The symbols move the items like this.
Z132 se Z593
Z132 gu Z80
Z132 vu Z163
Z132 fu Z129
Z132 di Z245
Z641 se Z518
Z641 gu Z416
Z641 vu Z154
Z641 fu Z409
Z641 di Z481
Z483 se Z221
Z483 gu Z804
Z483 vu Z220
Z483 fu Z17
Z483 di Z692
Z778 se Z62
Z778 gu Z259
Z778 vu Z804
Z778 fu Z436
Z778 di Z126
Z416 se Z409
Z416 gu Z955
Z416 vu Z481
Z416 fu Z634
Z416 di Z767
Z429 se Z356
Z429 gu Z876
Z429 vu Z241
Z429 fu Z255
Z429 di Z593
Z993 se Z102
Z993 gu Z710
Z993 vu Z356
Z993 fu Z509
Z993 di Z255
Z377 se Z241
Z377 gu Z132
Z377 vu Z785
Z377 fu Z593
Z377 di Z163
Z409 se Z414
Z409 gu Z634
Z409 vu Z641
Z409 fu Z387
Z409 di Z416
Z255 se Z993
Z255 gu Z72
Z255 vu Z429
Z255 fu Z710
Z255 di Z876
Z481 se Z641
Z481 gu Z767
Z481 vu Z337
Z481 fu Z416
Z481 di Z802
Z62 se Z682
Z62 gu Z436
Z62 vu Z17
Z62 fu Z117
Z62 di Z778
Z352 se Z72
Z352 gu Z153
Z352 vu Z129
Z352 fu Z297
Z352 di Z755
Z388 se Z753
Z388 gu Z309
Z388 vu Z611
Z388 fu Z13
Z388 di Z631
Z593 se Z429
Z593 gu Z129
Z593 vu Z377
Z593 fu Z876
Z593 di Z132
Z72 se Z710
Z72 gu Z297
Z72 vu Z876
Z72 fu Z833
Z72 di Z352
Z634 se Z387
Z634 gu Z366
Z634 vu Z416
Z634 fu Z107
Z634 di Z955
Z366 se Z107
Z366 gu Z611
Z366 vu Z955
Z366 fu Z665
Z366 di Z983
Z65 se Z144
Z65 gu Z994
Z65 vu Z56
Z65 fu Z180
Z65 di Z657
Z513 se Z755
Z513 gu Z483
Z513 vu Z953
Z513 fu Z221
Z513 di Z220
Z107 se Z300
Z107 gu Z665
Z107 vu Z634
Z107 fu Z576
Z107 di Z366
Z703 se Z677
Z703 gu Z364
Z703 vu Z98
Z703 fu Z765
Z703 di Z724
Z881 se Z853
Z881 gu Z368
Z881 vu Z374
Z881 fu Z712
Z881 di Z414
Z220 se Z513
Z220 gu Z692
Z220 vu Z509
Z220 fu Z483
Z220 di Z598
Z677 se Z804
Z677 gu Z765
Z677 vu Z229
Z677 fu Z126
Z677 di Z703
Z126 se Z778
Z126 gu Z966
Z126 vu Z677
Z126 fu Z259
Z126 di Z765
Z129 se Z876
Z129 gu Z755
Z129 vu Z132
Z129 fu Z352
Z129 di Z80
Z414 se Z881
Z414 gu Z387
Z414 vu Z518
Z414 fu Z368
Z414 di Z409
Z259 se Z436
Z259 gu Z518
Z259 vu Z126
Z259 fu Z374
Z259 di Z966
Z657 se Z65
Z657 gu Z785
Z657 vu Z300
Z657 fu Z994
Z657 di Z576
Z682 se Z724
Z682 gu Z117
Z682 vu Z820
Z682 fu Z369
Z682 di Z62
Z387 se Z368
Z387 gu Z107
Z387 vu Z409
Z387 fu Z300
Z387 di Z634
Z153 se Z297
Z153 gu Z820
Z153 vu Z755
Z153 fu Z898
Z153 di Z221
Z163 se Z377
Z163 gu Z245
Z163 vu Z753
Z163 fu Z132
Z163 di Z13
Z785 se Z994
Z785 gu Z163
Z785 vu Z576
Z785 fu Z377
Z785 di Z753
Z144 se Z983
Z144 gu Z180
Z144 vu Z916
Z144 fu Z643
Z144 di Z65
Z953 se Z80
Z953 gu Z220
Z953 vu Z102
Z953 fu Z513
Z953 di Z509
Z710 se Z509
Z710 gu Z833
Z710 vu Z255
Z710 fu Z598
Z710 di Z72
Z753 se Z785
Z753 gu Z13
Z753 vu Z665
Z753 fu Z163
Z753 di Z388
Z369 se Z364
Z369 gu Z990
Z369 vu Z682
Z369 fu Z337
Z369 di Z117
Z337 se Z154
Z337 gu Z802
Z337 vu Z369
Z337 fu Z481
Z337 di Z990
Z221 se Z153
Z221 gu Z17
Z221 vu Z513
Z221 fu Z820
Z221 di Z483
Z229 se Z692
Z229 gu Z703
Z229 vu Z833
Z229 fu Z677
Z229 di Z98
Z245 se Z132
Z245 gu Z953
Z245 vu Z13
Z245 fu Z80
Z245 di Z102
Z518 se Z374
Z518 gu Z409
Z518 vu Z966
Z518 fu Z414
Z518 di Z641
Z933 se Z955
Z933 gu Z144
Z933 vu Z351
Z933 fu Z983
Z933 di Z916
Z17 se Z820
Z17 gu Z778
Z17 vu Z483
Z17 fu Z62
Z17 di Z804
Z91 se Z990
Z91 gu Z881
Z91 vu Z436
Z91 fu Z853
Z91 di Z374
Z436 se Z117
Z436 gu Z374
Z436 vu Z778
Z436 fu Z91
Z436 di Z259
Z374 se Z91
Z374 gu Z414
Z374 vu Z259
Z374 fu Z881
Z374 di Z518
Z916 se Z933
Z916 gu Z65
Z916 vu Z712
Z916 fu Z144
Z916 di Z56
Z13 se Z163
Z13 gu Z102
Z13 vu Z388
Z13 fu Z245
Z13 di Z309
Z576 se Z657
Z576 gu Z753
Z576 vu Z107
Z576 fu Z785
Z576 di Z665
Z368 se Z712
Z368 gu Z300
Z368 vu Z414
Z368 fu Z56
Z368 di Z387
Z80 se Z129
Z80 gu Z513
Z80 vu Z245
Z80 fu Z755
Z80 di Z953
Z833 se Z598
Z833 gu Z98
Z833 vu Z72
Z833 fu Z229
Z833 di Z297
Z665 se Z576
Z665 gu Z388
Z665 vu Z366
Z665 fu Z753
Z665 di Z611
Z898 se Z98
Z898 gu Z682
Z898 vu Z153
Z898 fu Z724
Z898 di Z820
Z356 se Z309
Z356 gu Z255
Z356 vu Z748
Z356 fu Z993
Z356 di Z429
Z98 se Z229
Z98 gu Z724
Z98 vu Z297
Z98 fu Z703
Z98 di Z898
Z765 se Z126
Z765 gu Z154
Z765 vu Z703
Z765 fu Z966
Z765 di Z364
Z631 se Z388
Z631 gu Z356
Z631 vu Z643
Z631 fu Z309
Z631 di Z748
Z643 se Z611
Z643 gu Z748
Z643 vu Z144
Z643 fu Z631
Z643 di Z180
Z820 se Z898
Z820 gu Z62
Z820 vu Z221
Z820 fu Z682
Z820 di Z17
Z990 se Z337
Z990 gu Z853
Z990 vu Z117
Z990 fu Z802
Z990 di Z91
Z853 se Z802
Z853 gu Z712
Z853 vu Z91
Z853 fu Z351
Z853 di Z881
Z712 se Z351
Z712 gu Z56
Z712 vu Z881
Z712 fu Z916
Z712 di Z368
Z994 se Z180
Z994 gu Z377
Z994 vu Z657
Z994 fu Z241
Z994 di Z785
Z154 se Z966
Z154 gu Z481
Z154 vu Z364
Z154 fu Z641
Z154 di Z337
Z748 se Z631
Z748 gu Z429
Z748 vu Z180
Z748 fu Z356
Z748 di Z241
Z509 se Z953
Z509 gu Z598
Z509 vu Z993
Z509 fu Z220
Z509 di Z710
Z983 se Z366
Z983 gu Z643
Z983 vu Z933
Z983 fu Z611
Z983 di Z144
Z180 se Z643
Z180 gu Z241
Z180 vu Z65
Z180 fu Z748
Z180 di Z994
Z804 se Z17
Z804 gu Z126
Z804 vu Z692
Z804 fu Z778
Z804 di Z677
Z966 se Z259
Z966 gu Z641
Z966 vu Z765
Z966 fu Z518
Z966 di Z154
Z692 se Z483
Z692 gu Z677
Z692 vu Z598
Z692 fu Z804
Z692 di Z229
Z300 se Z56
Z300 gu Z576
Z300 vu Z387
Z300 fu Z657
Z300 di Z107
Z724 se Z703
Z724 gu Z369
Z724 vu Z898
Z724 fu Z364
Z724 di Z682
Z598 se Z220
Z598 gu Z229
Z598 vu Z710
Z598 fu Z692
Z598 di Z833
Z955 se Z634
Z955 gu Z983
Z955 vu Z767
Z955 fu Z366
Z955 di Z933
Z755 se Z352
Z755 gu Z221
Z755 vu Z80
Z755 fu Z153
Z755 di Z513
Z102 se Z245
Z102 gu Z509
Z102 vu Z309
Z102 fu Z953
Z102 di Z993
Z802 se Z481
Z802 gu Z351
Z802 vu Z990
Z802 fu Z767
Z802 di Z853
Z241 se Z748
Z241 gu Z593
Z241 vu Z994
Z241 fu Z429
Z241 di Z377
Z611 se Z665
Z611 gu Z631
Z611 vu Z983
Z611 fu Z388
Z611 di Z643
Z309 se Z13
Z309 gu Z993
Z309 vu Z631
Z309 fu Z102
Z309 di Z356
Z351 se Z767
Z351 gu Z916
Z351 vu Z853
Z351 fu Z933
Z351 di Z712
Z117 se Z369
Z117 gu Z91
Z117 vu Z62
Z117 fu Z990
Z117 di Z436
Z364 se Z765
Z364 gu Z337
Z364 vu Z724
Z364 fu Z154
Z364 di Z369
Z56 se Z916
Z56 gu Z657
Z56 vu Z368
Z56 fu Z65
Z56 di Z300
Z767 se Z416
Z767 gu Z933
Z767 vu Z802
Z767 fu Z955
Z767 di Z351
Z876 se Z255
Z876 gu Z352
Z876 vu Z593
Z876 fu Z72
Z876 di Z129
Z297 se Z833
Z297 gu Z898
Z297 vu Z352
Z297 fu Z98
Z297 di Z153

In the rows, 511 means zero.

The rows follow the links: the fewer symbols apart two items are, the more alike their rows tend to be.

Each row is also shifted at random along 5 hidden directions that mean nothing.

Rows with their items:
 216   596   494   535   501   617   538   613   444   472   576   490   496   445   356   432   451   536   594   604   571   536   519   440   494   533   332   431   471   449   433   505   487   600   378   530   520   402   456   660   510   461   550   521   517   502   534   583   459   432   627   504   438   617   622   604   538   577   409   596   404   559   423; item Z966
 520   457   483   571   479   492   463   395   566   537   502   518   571   486   618   403   431   547   443   466   560   523   625   393   453   428   603   402   462   394   501   497   505   509   468   481   617   563   499   395   447   477   640   607   580   518   480   442   526   509   476   542   548   506   540   512   504   464   495   503   570   455   474; item Z593
 282   539   591   515   513   571   459   484   543   478   416   537   627   447   611   518   449   555   370   502   562   458   577   437   537   492   520   610   522   432   501   510   600   476   497   408   574   541   520   402   520   433   524   616   482   515   511   457   549   539   468   502   486   472   488   458   552   471   562   416   526   423   468; item Z13
 487   555   527   505   566   591   528   662   471   458   527   488   487   467   372   501   512   558   589   629   588   545   492   446   528   566   379   489   424   504   458   527   480   541   391   504   489   441   456   659   520   482   482   504   531   533   527   590   426   474   602   479   439   565   559   561   576   536   358   620   411   524   440; item Z436
 459   408   539   509   621   469   423   525   615   496   411   507   582   559   585   622   571   625   450   518   615   498   549   458   568   546   671   561   390   532   562   564   526   371   500   422   517   607   515   443   449   539   451   537   604   568   443   498   384   596   408   463   574   441   289   402   550   413   329   502   520   382   541; item Z876
 668   426   504   573   517   524   459   472   601   567   421   530   515   457   609   430   505   501   450   682   557   578   526   380   494   448   624   473   470   460   409   443   529   530   461   485   534   483   434   463   503   501   565   600   477   601   495   479   648   448   583   526   494   495   745   577   575   377   609   472   567   485   466; item Z72
 648   629   517   473   379   530   506   385   430   473   536   526   515   540   498   536   435   464   474   377   444   481   479   682   505   542   422   572   660   609   572   422   638   579   627   507   479   410   623   506   562   525   430   490   409   521   551   511   608   539   489   493   500   549   590   534   432   631   684   417   499   538   532; item Z387
 256   498   501   604   546   659   457   613   535   513   508   546   628   521   414   422   494   578   595   646   597   471   559   390   542   525   458   470   514   424   397   472   496   415   317   456   505   426   453   628   441   499   521   496   546   515   491   510   449   449   621   462   497   624   480   590   552   495   518   417   400   479   489; item Z17
 575   609   581   456   595   603   597   685   418   483   564   542   586   562   388   552   561   469   611   453   475   344   552   570   538   551   349   568   640   477   531   603   450   414   351   486   494   553   523   605   540   450   520   447   545   347   568   542   429   520   523   485   455   555   248   426   565   606   547   418   417   554   509; item Z881
 440   417   547   515   592   469   489   547   609   550   407   530   525   528   618   566   582   501   443   613   524   505   486   467   545   501   646   597   482   520   491   538   511   435   540   477   486   579   466   433   517   531   490   536   499   539   505   479   539   512   488   509   507   426   477   460   569   383   557   465   565   467   547; item Z80
 512   593   569   476   511   517   590   536   437   486   557   486   502   358   545   429   423   473   435   438   502   513   598   417   458   429   400   510   490   357   535   633   478   624   497   550   644   580   457   444   538   355   678   607   509   397   563   510   509   474   476   600   435   462   552   468   529   571   447   624   539   535   403; item Z65
 695   399   481   550   527   452   472   436   587   565   478   524   571   569   627   496   547   527   486   472   517   472   601   472   474   458   681   449   507   475   530   513   467   410   479   480   555   615   516   401   440   537   567   545   601   505   443   435   512   554   452   527   591   475   392   459   507   428   530   429   579   458   549; item Z102
 415   425   484   566   488   489   490   406   564   566   501   547   566   545   609   432   491   493   490   464   525   470   625   457   441   427   625   391   541   454   504   475   464   461   419   472   572   578   517   396   461   495   621   585   588   510   474   449   581   532   480   545   565   505   490   492   534   459   593   406   588   483   485; item Z245
1110   637   555   497   482   609   487   510   457   415   516   513   595   474   458   528   432   580   490   456   569   465   553   524   553   563   377   562   529   504   536   486   601   525   464   442   539   448   565   544   531   463   462   547   488   513   540   520   476   528   492   465   472   566   478   500   513   594   475   476   436   461   445; item Z351
 724   528   533   494   602   576   475   644   525   453   480   525   529   572   395   619   591   571   595   613   556   487   453   545   592   623   464   592   494   602   495   494   539   415   439   462   408   458   517   631   526   563   367   446   513   569   514   579   426   537   563   420   488   539   422   512   565   503   445   486   426   484   519; item Z369
 463   564   445   527   464   527   486   544   462   442   606   419   455   438   377   482   444   626   565   535   556   630   456   453   551   568   383   446   362   491   510   524   524   623   586   572   532   410   488   645   456   535   483   467   529   535   494   575   344   457   537   497   515   574   600   614   413   600   242   755   410   528   486; item Z337
 342   589   533   437   493   487   566   474   415   450   593   499   499   528   473   543   474   502   546   325   512   447   574   596   451   534   407   471   537   537   613   555   466   554   494   515   554   558   568   499   528   474   539   520   571   445   543   554   467   588   441   539   513   524   400   424   505   628   416   554   505   524   459; item Z916
 568   436   495   603   515   525   389   477   612   513   434   484   561   453   570   489   479   647   447   636   629   586   519   365   570   523   623   495   358   476   452   468   579   484   517   452   548   474   464   488   432   529   489   581   538   635   445   479   460   480   520   479   542   500   600   577   510   400   391   545   496   409   499; item Z352
 503   550   527   510   437   509   473   349   492   426   516   515   572   501   569   482   399   577   470   339   611   471   664   512   425   513   501   414   465   502   595   465   547   567   417   424   611   539   596   408   488   458   565   651   603   560   503   510   515   605   416   512   536   533   510   442   536   558   396   491   547   427   400; item Z180
 527   486   510   543   441   492   438   343   566   530   430   532   566   500   666   506   458   519   380   485   504   524   518   512   525   468   627   573   566   517   508   428   635   496   615   461   529   509   559   370   515   521   505   574   450   569   491   429   629   518   462   507   550   469   596   523   476   467   685   390   581   458   538; item Z429
 618   623   560   464   492   536   607   590   404   519   548   521   469   447   460   500   507   398   495   505   386   486   444   578   507   501   362   618   634   491   492   555   523   592   577   580   481   485   501   559   601   443   531   462   390   405   589   539   580   440   543   545   423   503   576   527   496   610   668   513   482   610   518; item Z416
 645   618   508   506   443   576   538   485   415   462   601   505   555   457   440   440   402   518   521   385   506   462   575   524   483   493   345   457   562   433   544   513   517   565   467   522   577   491   545   548   497   439   581   530   525   418   543   519   478   497   503   533   485   579   484   527   457   642   469   525   451   538   463; item Z368
 323   465   496   559   566   556   471   612   570   528   472   487   505   479   455   497   547   562   536   700   565   587   453   402   567   540   523   528   416   480   420   517   512   496   476   511   480   465   424   607   491   523   482   491   502   573   489   537   450   435   598   494   485   526   576   579   540   445   425   585   457   504   508; item Z898
 482   527   439   452   470   395   591   531   439   546   635   438   332   529   432   553   564   440   583   441   358   579   354   647   522   524   472   511   523   593   574   571   455   610   742   678   450   506   517   595   511   599   469   343   467   438   521   546   456   485   507   570   556   500   501   571   368   613   481   693   509   652   629; item Z641
 987   524   429   535   444   519   530   499   455   521   614   491   472   521   412   431   472   521   619   483   505   541   509   514   463   520   434   370   504   514   496   474   462   573   454   568   508   444   517   599   471   533   536   469   550   518   498   540   479   480   568   529   530   607   577   599   475   589   451   583   474   564   494; item Z91
 704   600   483   488   419   480   582   499   415   503   609   442   446   391   485   465   430   487   482   438   429   576   442   517   513   475   386   515   506   440   533   577   523   677   688   621   554   487   492   537   524   478   574   473   445   430   548   515   477   434   493   580   487   509   615   570   384   626   454   692   499   596   525; item Z712
 785   578   483   462   421   449   577   406   426   496   599   495   444   510   509   479   467   452   521   352   425   502   517   628   441   475   454   462   591   544   578   508   507   601   582   573   529   517   585   479   538   507   544   505   498   465   545   517   564   537   469   556   527   532   540   507   450   608   560   546   536   579   517; item Z955
 598   498   513   488   543   546   544   577   506   505   486   553   420   597   428   533   591   451   634   644   543   529   476   578   459   579   465   462   530   664   469   419   478   541   363   498   399   413   503   612   598   556   426   500   474   605   539   606   626   511   629   466   456   558   684   544   648   484   585   470   513   556   453; item Z364
 624   449   508   574   508   529   436   426   574   543   472   551   681   567   616   484   490   566   459   425   536   407   616   468   531   468   638   502   552   429   520   494   541   340   448   428   566   588   560   415   424   521   554   552   591   487   456   405   486   550   452   491   598   516   309   456   480   460   575   330   522   413   567; item Z132
 293   527   596   487   555   515   536   523   512   509   455   533   527   416   612   482   494   462   403   517   533   501   586   441   470   445   512   547   511   437   513   570   501   539   457   479   587   587   466   396   563   400   615   642   505   461   542   493   602   516   479   561   440   441   572   437   609   461   553   494   583   483   418; item Z377
 869   583   552   494   469   509   541   449   459   460   530   478   488   362   558   416   402   541   431   458   585   563   616   390   429   440   427   427   417   407   536   554   514   676   457   508   653   535   476   420   536   371   654   688   528   507   550   538   541   513   477   567   440   487   674   481   566   533   370   650   552   487   345; item Z657
 498   566   456   471   409   493   540   456   440   480   590   488   411   586   413   535   502   477   607   461   464   540   438   665   474   568   440   469   561   665   541   412   533   601   559   558   433   409   582   588   547   587   415   435   471   565   525   575   553   526   545   490   521   572   633   574   460   599   563   528   492   580   525; item Z518
 582   620   611   422   531   533   543   498   444   423   464   540   520   532   525   617   507   492   480   400   519   427   550   629   495   564   424   616   573   600   610   513   564   516   465   441   494   538   589   449   610   451   451   570   489   501   575   563   555   619   446   479   449   475   449   381   594   569   533   430   529   482   448; item Z107
 395   592   492   449   460   479   606   475   404   495   629   495   464   508   484   461   480   444   567   322   453   474   563   573   428   473   407   410   558   487   590   570   427   599   503   580   561   560   556   497   521   463   619   508   562   403   547   527   493   541   458   578   506   515   440   467   475   634   474   575   534   585   483; item Z933
 572   624   614   422   519   540   528   507   460   440   446   541   542   471   551   621   502   475   405   426   487   450   511   608   536   547   435   691   591   560   577   532   606   525   564   458   499   527   575   453   612   445   450   551   424   474   584   527   569   575   439   486   447   446   465   408   542   563   607   435   520   489   472; item Z983

Start here and follow the symbols in turn, left to right. Where do you end up?
Answers are names.
 442   412   523   531   582   456   463   482   605   545   429   532   574   603   617   571   586   532   469   486   521   452   540   525   543   509   678   560   533   537   544   518   504   362   510   445   504   608   532   419   475   551   476   497   554   524   476   442   493   585   449   498   579   446   327   429   534   413   564   399   556   446   580
se di fu fu: Z598
 443   555   534   470   420   466   492   311   492   476   485   549   522   565   615   552   458   471   438   359   510   477   563   623   436   503   562   520   592   625   590   415   603   544   551   463   510   517   633   383   567   517   482   589   471   572   520   485   645   601   428   510   526   505   572   448   517   534   635   396   594   477   489
gu di se: Z377
 563   418   550   527   590   490   503   547   609   552   412   530   500   479   613   510   568   491   448   654   539   537   515   411   512   456   634   535   465   472   447   524   486   476   478   490   518   562   437   434   522   493   545   578   506   547   496   484   576   490   535   526   489   436   585   492   600   365   548   492   576   482   490
se gu vu di: Z509
 579   490   505   489   543   538   541   564   513   527   509   561   431   623   426   540   604   436   647   609   510   515   459   603   458   565   499   465   576   658   459   419   465   498   394   511   400   429   514   609   576   574   424   458   481   590   534   592   623   520   622   463   483   557   628   552   618   489   641   429   522   565   501
gu di fu vu vu: Z369
 210   501   492   485   530   559   503   565   502   493   511   553   493   659   395   582   592   503   641   561   519   477   457   632   530   614   481   511   566   668   489   418   517   434   436   477   378   436   547   628   547   606   355   418   494   577   509   559   518   551   585   435   513   584   478   536   558   521   579   402   461   527   547
di fu vu vu: Z703
 289   602   542   529   533   646   501   661   458   453   526   525   573   508   353   504   500   541   591   605   550   460   496   502   572   591   350   555   545   481   456   500   543   485   389   480   462   403   512   672   529   488   440   475   484   489   536   567   457   470   600   443   443   606   474   552   550   569   495   466   381   509   491
gu di fu di fu: Z634
 197   626   484   465   400   494   563   436   403   496   620   482   478   497   471   498   445   453   514   331   385   479   477   634   501   507   403   525   624   526   574   516   537   585   660   587   523   485   580   515   535   513   527   447   453   417   545   511   519   504   471   537   528   544   492   531   375   668   583   536   503   576   560
gu di di di: Z65
 517   562   461   490   423   508   481   452   467   455   566   469   458   569   399   578   473   562   572   459   522   554   429   639   538   609   449   502   493   647   556   427   595   569   613   523   450   400   596   626   491   610   356   428   487   592   504   565   444   540   518   448   545   586   546   570   417   609   434   575   444   529   549
vu gu gu: Z409
 998   451   439   594   476   577   438   467   561   546   488   568   559   625   473   464   525   525   590   613   537   493   493   539   503   546   564   454   588   577   411   340   545   429   420   459   429   391   533   594   475   603   425   474   484   607   466   493   598   495   614   443   551   619   599   621   529   479   681   333   476   504   549
vu gu gu gu: Z990
 692   572   507   427   489   457   545   499   456   454   538   502   386   572   437   625   560   463   559   479   463   542   408   673   496   591   440   550   532   709   569   466   532   579   593   549   414   455   572   576   589   561   379   446   450   572   553   604   539   556   513   488   500   502   579   487   510   575   508   566   509   565   511
gu vu se fu: Z767
 442   612   558   517   403   568   498   370   458   471   497   557   616   505   573   456   393   485   442   368   525   414   627   556   457   474   450   509   639   485   544   428   604   531   460   433   563   488   605   419   552   440   551   609   479   497   540   472   635   549   475   509   497   560   557   481   526   579   683   328   532   477   444
vu se gu se: Z665
 864   609   565   437   507   531   574   550   444   446   529   486   411   446   442   521   490   479   514   539   548   559   488   541   473   537   366   515   477   571   521   508   520   652   487   534   505   458   498   557   617   441   491   563   455   542   571   603   564   512   534   509   404   513   694   505   586   570   445   619   507   549   399
se vu fu vu vu: Z966
 707   520   523   491   545   543   562   600   491   489   515   513   386   495   412   475   535   474   603   676   567   592   477   477   448   538   427   413   450   566   446   471   440   622   365   541   466   409   429   616   590   488   502   544   477   595   556   631   582   465   634   506   411   550   780   577   640   490   446   610   487   563   380
se fu se gu vu: Z337
 683   582   570   407   488   463   564   458   442   450   500   524   450   535   541   614   523   435   480   383   483   477   510   674   464   528   461   572   582   638   614   509   546   558   552   498   481   530   595   450   622   484   459   546   464   514   566   556   603   595   435   507   471   457   525   415   552   566   567   490   566   523   479
di vu di gu: Z983
 748   504   524   475   461   450   512   333   497   484   476   546   507   558   612   525   481   488   456   382   556   484   619   574   401   486   571   443   544   580   588   447   533   528   460   449   551   553   594   356   549   490   537   631   536   566   509   495   644   623   435   513   518   471   579   422   577   504   567   428   622   467   436
di di vu: Z611
